Below are the code and all the weights of a small trained network. Each question names an input and a target symbol and asks about switching units off, where a switched-off unit gives its printed mean instead of its output.

import numpy as np


def w(rows, s, z=0):
    codes = np.array(rows[::2]) - 128.0
    scale = np.full(codes.shape[1], s)
    scale[-1] = z or s
    return codes * scale


def norm(h):
    return h / np.sqrt((h * h).mean(-1, keepdims=True) + 1e-5)


def f(y):
    return y / 2 * (1 + np.tanh(0.7978845608 * (y + 0.044715 * y**3)))


def softmax(a):
    e = np.exp(a - a.max(-1, keepdims=True))
    return e / e.sum(-1, keepdims=True)


def log_softmax(a):
    a = a - a.max(-1, keepdims=True)
    return a - np.log(np.exp(a).sum(-1, keepdims=True))


def net(x, mask):
    ids = ['ΓΨδεζπφ'.index(c) for c in x.split()]
    T = len(ids)
    res = E[ids] + P[:T]
    u = 0
    for l in range(2):
        q, k, v = (norm(res) @ M[l].T for M in (Q, K, V))
        z = softmax(np.where(np.tri(T) > 0, q @ k.T / 3**0.5, -1e9)) @ v
        res = res + np.where(mask[u], z, O[l][:, -1]) @ O[l][:, :-1]
        u += 1
        y = f(norm(res) @ A[l][:, :-1].T + A[l][:, -1])
        res = res + np.where(mask[u : u + 4], y, B[l][:, -1]) @ B[l][:, :-1]
        u += 4
    return log_softmax(norm(res)[-1] @ U[:, :-1].T + U[:, -1])


Q, K, V, O, A, B = {}, {}, {}, {}, {}, {}
E = w([
[177,73,138],'Γ',
[159,127,115],'Ψ',
[50,226,155],'δ',
[166,133,142],'ε',
[237,41,44],'ζ',
[97,222,67],'π',
[250,93,103],'φ',
],0.0019)
P = w([
[225,133,150],'0',
[101,92,97],'1',
[171,22,133],'2',
[91,253,63],'3',
[110,82,85],'4',
[180,26,127],'5',
[147,176,217],'6',
[115,77,83],'7',
],0.0016)
Q[0] = w([
[178,29,48],'L0H0',
[170,2,41],'L0H0',
[176,41,72],'L0H0',
],0.0047)
K[0] = w([
[218,34,61],'L0H0',
[241,1,39],'L0H0',
[234,53,91],'L0H0',
],0.0047)
V[0] = w([
[2,224,157],'L0H0',
[189,214,161],'L0H0',
[229,57,104],'L0H0',
],0.0017)
O[0] = w([
[202,61,9,178],'L0H0',
[24,212,43,254],'L0H0',
[37,208,254,95],'L0H0',
],0.0013,0.00029)
A[0] = w([
[251,165,196,253],'L0N0',
[55,102,143,108],'L0N1',
[82,229,65,226],'L0N2',
[150,95,123,37],'L0N3',
],0.003,0.00054)
B[0] = w([
[88,144,5,205],'L0N0',
[118,65,96,123],'L0N1',
[173,35,82,250],'L0N2',
[155,127,152,110],'L0N3',
],0.0023,0.0013)
Q[1] = w([
[7,247,99],'L1H0',
[80,223,184],'L1H0',
[253,4,147],'L1H0',
],0.0041)
K[1] = w([
[9,18,66],'L1H0',
[31,96,188],'L1H0',
[249,253,179],'L1H0',
],0.0039)
V[1] = w([
[149,255,180],'L1H0',
[187,112,200],'L1H0',
[9,44,101],'L1H0',
],0.0021)
O[1] = w([
[197,91,10,125],'L1H0',
[130,199,14,3],'L1H0',
[6,92,253,12],'L1H0',
],0.0019,0.00053)
A[1] = w([
[69,137,96,64],'L1N0',
[94,50,155,4],'L1N1',
[253,131,114,44],'L1N2',
[169,116,53,163],'L1N3',
],0.0031,0.0024)
B[1] = w([
[109,6,109,88],'L1N0',
[223,53,100,60],'L1N1',
[35,57,39,135],'L1N2',
[127,132,223,252],'L1N3',
],0.0027,0.0013)
U = w([
[245,9,230,140],'Γ',
[233,137,242,3],'Ψ',
[5,11,104,200],'δ',
[66,238,249,167],'ε',
[235,23,28,7],'ζ',
[53,227,24,114],'π',
[253,248,4,241],'φ',
],0.0045,0.0031)

Each question gives the input, a string of symbols that net reads in full, and the target symbol t.
The units are the heads (3 rows each of Q, K, V and O) and the neurons (one row each of A and B). Each row of codes is followed by its name. A weight is (code - 128) times the scale printed after its matrix; where a second scale follows, it is the last column's (O, A, B and U).
mask holds one flag per unit, layer by layer, with each layer's heads first. A switched-off unit (its flag False) gives its mean, the last column of its rows in O or B, instead of its output. The means were averaged over made-up inputs and are rounded, as every weight is.
A unit's drop is (log p(t) with every unit on - log p(t) with that unit switched off) / (log p(t) with every unit on - log p(t) with every unit switched off).
The circuit of an input: a set's keep is (log p(t) with only the set's units on - log p(t) with every unit switched off) / (log p(t) with every unit on - log p(t) with every unit switched off). Starting from all 10 units, units are removed one at a time, each time the one whose removal leaves the highest keep (on an exact tie, the one counted first), for as long as the keep stays at least 0.8.
circuit, biggest first: the units of the circuit, biggest drop first
top k neurons: the k neurons with the biggest drops, biggest first
top k neurons in layer l: the k neurons of layer l with the biggest drops, biggest first
drop of u: that unit's drop, to one decimal
input Γ ε δ δ δ ε, target φ: top 4 neurons => L0N2, L0N0, L1N0, L1N2
input δ Γ Ψ Γ δ δ, target Γ: circuit, biggest first => L0H0, L0N0
input δ δ δ ε φ δ Γ, target φ: top 3 neurons => L0N2, L1N2, L0N0
input ζ Ψ ε δ δ δ Γ, target φ: top neuron in layer 1 => L1N2
input φ Γ ε, target π: top 4 neurons => L0N2, L1N2, L0N0, L1N0
input Γ δ Ψ, target φ: circuit, biggest first => L1H0, L0N0, L0N2, L0H0
input Γ δ δ, target φ: circuit, biggest first => L0H0, L0N0, L1H0, L0N2
input Ψ δ Ψ π Γ ε, target δ: top 2 neurons => L1N2, L0N0
input Γ δ φ Ψ ε ε, target φ: circuit, biggest first => L0N2, L1H0, L0N0, L0H0
input δ δ π, target Γ: top 2 neurons => L1N3, L0N0
input ζ φ Γ Γ Γ ε, target ε: top 2 neurons in layer 1 => L1N0, L1N2
input π Ψ π δ δ π, target Γ: top 2 neurons => L0N2, L1N3
input ζ Γ Ψ, target ε: top 2 neurons => L0N2, L1N0
input δ ε π δ δ Γ ε ε, target ε: top neuron in layer 0 => L0N2
input Γ ε δ δ δ δ, target φ: drop of L0N0 => 1.1
input δ ε δ, target Γ: drop of L0N0 => 0.2
